Below is a small trained network, with its code and all its weights. Each question gives an input and a class and asks what happens when units are switched off, that is, made to give their printed mean instead of their output.

import numpy as np


def w(rows, s, z=0):
    codes = np.array(rows[::2]) - 128.0
    scale = np.full(codes.shape[1], s)
    scale[-1] = z or s
    return codes * scale


def f(y):
    return y / 2 * (1 + np.tanh(0.7978845608 * (y + 0.044715 * y**3)))


def log_softmax(a):
    a = a - a.max(-1, keepdims=True)
    return a - np.log(np.exp(a).sum(-1, keepdims=True))


def net(x, mask):
    res = np.array(x, float).reshape(1, 3) / 4 @ E
    y = f(res @ A[0][:, :-1].T + A[0][:, -1])
    res = res + np.where(mask, y, B[0][:, -1]) @ B[0][:, :-1]
    return log_softmax(res[-1] @ U[:, :-1].T + U[:, -1])


A, B = {}, {}
E = w([
[84,147,86,132,214,207,122,121,245,63,103,162],'x0',
[54,152,65,195,119,40,130,144,69,138,109,193],'x1',
[103,151,207,178,18,234,181,126,104,112,119,133],'x2',
],0.011)
A[0] = w([
[15,169,39,179,133,95,148,114,57,115,125,213,98],'n0',
[170,70,159,112,48,125,101,121,55,216,140,111,90],'n1',
[187,159,122,148,135,111,160,142,83,117,116,91,84],'n2',
[163,68,90,51,173,26,75,130,177,123,164,99,67],'n3',
[153,127,186,146,82,61,108,112,87,185,199,86,77],'n4',
[68,173,120,251,105,81,97,197,107,121,89,255,83],'n5',
[195,112,141,154,61,64,119,160,89,141,176,93,97],'n6',
[209,117,128,61,112,181,126,104,142,93,155,41,86],'n7',
[97,136,170,182,98,173,170,134,113,123,78,98,102],'n8',
[89,196,80,226,84,37,135,117,123,121,104,218,104],'n9',
[106,141,180,227,125,175,195,108,92,119,110,114,94],'n10',
[222,114,212,35,133,154,132,75,197,110,143,62,106],'n11',
[78,166,118,143,193,197,152,83,203,98,84,188,117],'n12',
[238,85,133,99,114,209,121,135,135,86,174,70,128],'n13',
[107,152,112,175,158,159,105,149,218,103,120,142,156],'n14',
[83,169,206,140,45,204,181,131,129,55,127,178,89],'n15',
[98,154,89,117,143,189,162,104,212,110,71,158,100],'n16',
[139,172,164,181,88,175,183,125,138,160,92,153,249],'n17',
[94,125,90,121,125,166,124,101,181,79,115,189,84],'n18',
[52,184,210,187,16,161,141,113,191,143,150,96,75],'n19',
[130,130,162,157,61,183,163,157,117,138,96,156,84],'n20',
[54,188,81,120,180,188,136,176,171,99,121,126,68],'n21',
[237,114,117,109,82,108,180,166,8,165,175,42,153],'n22',
[161,71,47,84,202,59,111,126,145,141,178,104,37],'n23',
[223,123,179,48,141,207,97,101,171,140,169,91,95],'n24',
[186,121,53,40,179,75,74,148,150,151,120,139,172],'n25',
[70,149,103,151,146,205,94,130,199,36,158,178,95],'n26',
],0.0085,0.016)
B[0] = w([
[75,92,254,163,61,206,148,184,184,233,151,211,201],'n0',
[94,146,58,5,195,120,212,138,59,102,107,103,183],'n1',
[109,172,112,22,163,125,149,116,129,143,208,158,129],'n2',
[226,252,82,167,50,62,65,71,202,84,191,169,183],'n3',
[123,157,93,13,179,121,209,130,101,93,106,90,171],'n4',
[72,72,167,140,100,222,157,204,187,234,217,254,195],'n5',
[73,159,113,31,191,43,197,151,82,91,92,67,173],'n6',
[90,87,165,108,92,156,142,193,169,209,205,236,177],'n7',
[161,196,113,112,119,58,49,119,170,139,204,122,169],'n8',
[96,73,219,140,107,249,166,176,139,209,198,183,198],'n9',
[204,206,119,106,158,69,66,88,194,181,163,157,172],'n10',
[69,22,233,133,22,190,157,205,183,199,156,231,212],'n11',
[65,96,101,63,190,58,170,111,57,103,88,68,219],'n12',
[71,122,191,216,83,160,158,177,167,191,153,164,200],'n13',
[80,126,101,110,175,147,145,126,72,69,51,42,207],'n14',
[179,237,79,137,131,60,7,70,173,168,183,134,207],'n15',
[85,155,101,29,192,105,203,117,91,83,88,93,192],'n16',
[167,44,67,254,77,153,47,83,103,43,30,109,255],'n17',
[124,184,106,59,156,50,200,166,112,157,145,98,164],'n18',
[184,235,100,101,80,67,62,67,177,144,239,83,187],'n19',
[200,211,115,87,144,70,115,84,169,148,220,142,166],'n20',
[116,164,90,17,169,82,173,146,93,152,178,128,172],'n21',
[45,109,82,94,215,120,165,137,99,45,29,70,224],'n22',
[161,211,66,117,126,46,32,89,177,179,249,129,169],'n23',
[70,76,221,117,104,224,137,184,174,174,169,219,201],'n24',
[222,150,109,250,93,109,84,66,151,81,106,110,224],'n25',
[113,130,67,59,215,102,226,122,120,102,101,78,205],'n26',
],0.0075,0.017)
U = w([
[100,105,172,142,118,151,146,144,138,150,138,169,101],'0',
[103,134,99,88,153,110,176,118,100,108,106,100,89],'1',
[163,168,103,147,122,100,68,92,144,126,148,132,74],'2',
[127,60,117,249,118,145,100,102,99,75,43,104,254],'3',
],0.02,0.0088)

Each question gives the input, the list of numbers given to net, and the class t.
The units are the neurons (one row each of A and B). Each row of codes is followed by its name. A weight is (code - 128) times the scale printed after its matrix; where a second scale follows, it is the last column's (A, B and U).
mask holds one flag per neuron, in row order. A switched-off neuron (its flag False) gives its mean, the last column of its row in B, instead of its output. The means were averaged over made-up inputs and are rounded, as every weight is.
A unit's drop is (log p(t) with every unit on - log p(t) with that unit switched off) / (log p(t) with every unit on - log p(t) with every unit switched off).
The circuit of an input: a set's keep is (log p(t) with only the set's units on - log p(t) with every unit switched off) / (log p(t) with every unit on - log p(t) with every unit switched off). Starting from the 12 units with the biggest drops (on a tie, the unit counted first), units are removed one at a time, each time the one whose removal leaves the highest keep (on an exact tie, the one counted first), for as long as the keep stays at least 0.8.
circuit, biggest first: the units of the circuit, biggest drop first
k most important neurons: the k neurons with the biggest drops, biggest first
drop of u: that unit's drop, to one decimal
input [5,1,6], class 2: circuit, biggest first => n15
input [4,0,5], class 2: 2 most important neurons => n15, n22
input [-7,8,-8], class 0: 2 most important neurons => n9, n0
input [5,-4,5], class 1: 4 most important neurons => n26, n12, n16, n25
input [6,6,-6], class 0: 3 most important neurons => n0, n9, n5
input [7,-6,4], class 1: 3 most important neurons => n26, n12, n16
input [-6,7,-7], class 0: 2 most important neurons => n9, n0
input [5,-2,6], class 2: 3 most important neurons => n15, n19, n22
input [-6,5,6], class 1: 4 most important neurons => n1, n22, n6, n4
input [-8,-8,-4], class 0: 3 most important neurons => n11, n24, n7
input [-7,7,-4], class 0: 4 most important neurons => n0, n9, n5, n12
input [8,8,-2], class 0: 2 most important neurons => n0, n5
input [1,-7,8], class 2: drop of n19 => 0.9
input [0,-7,-8], class 2: circuit, biggest first => n3
input [4,4,-2], class 0: drop of n0 => 3.1
input [3,0,3], class 3: drop of n17 => 0.4
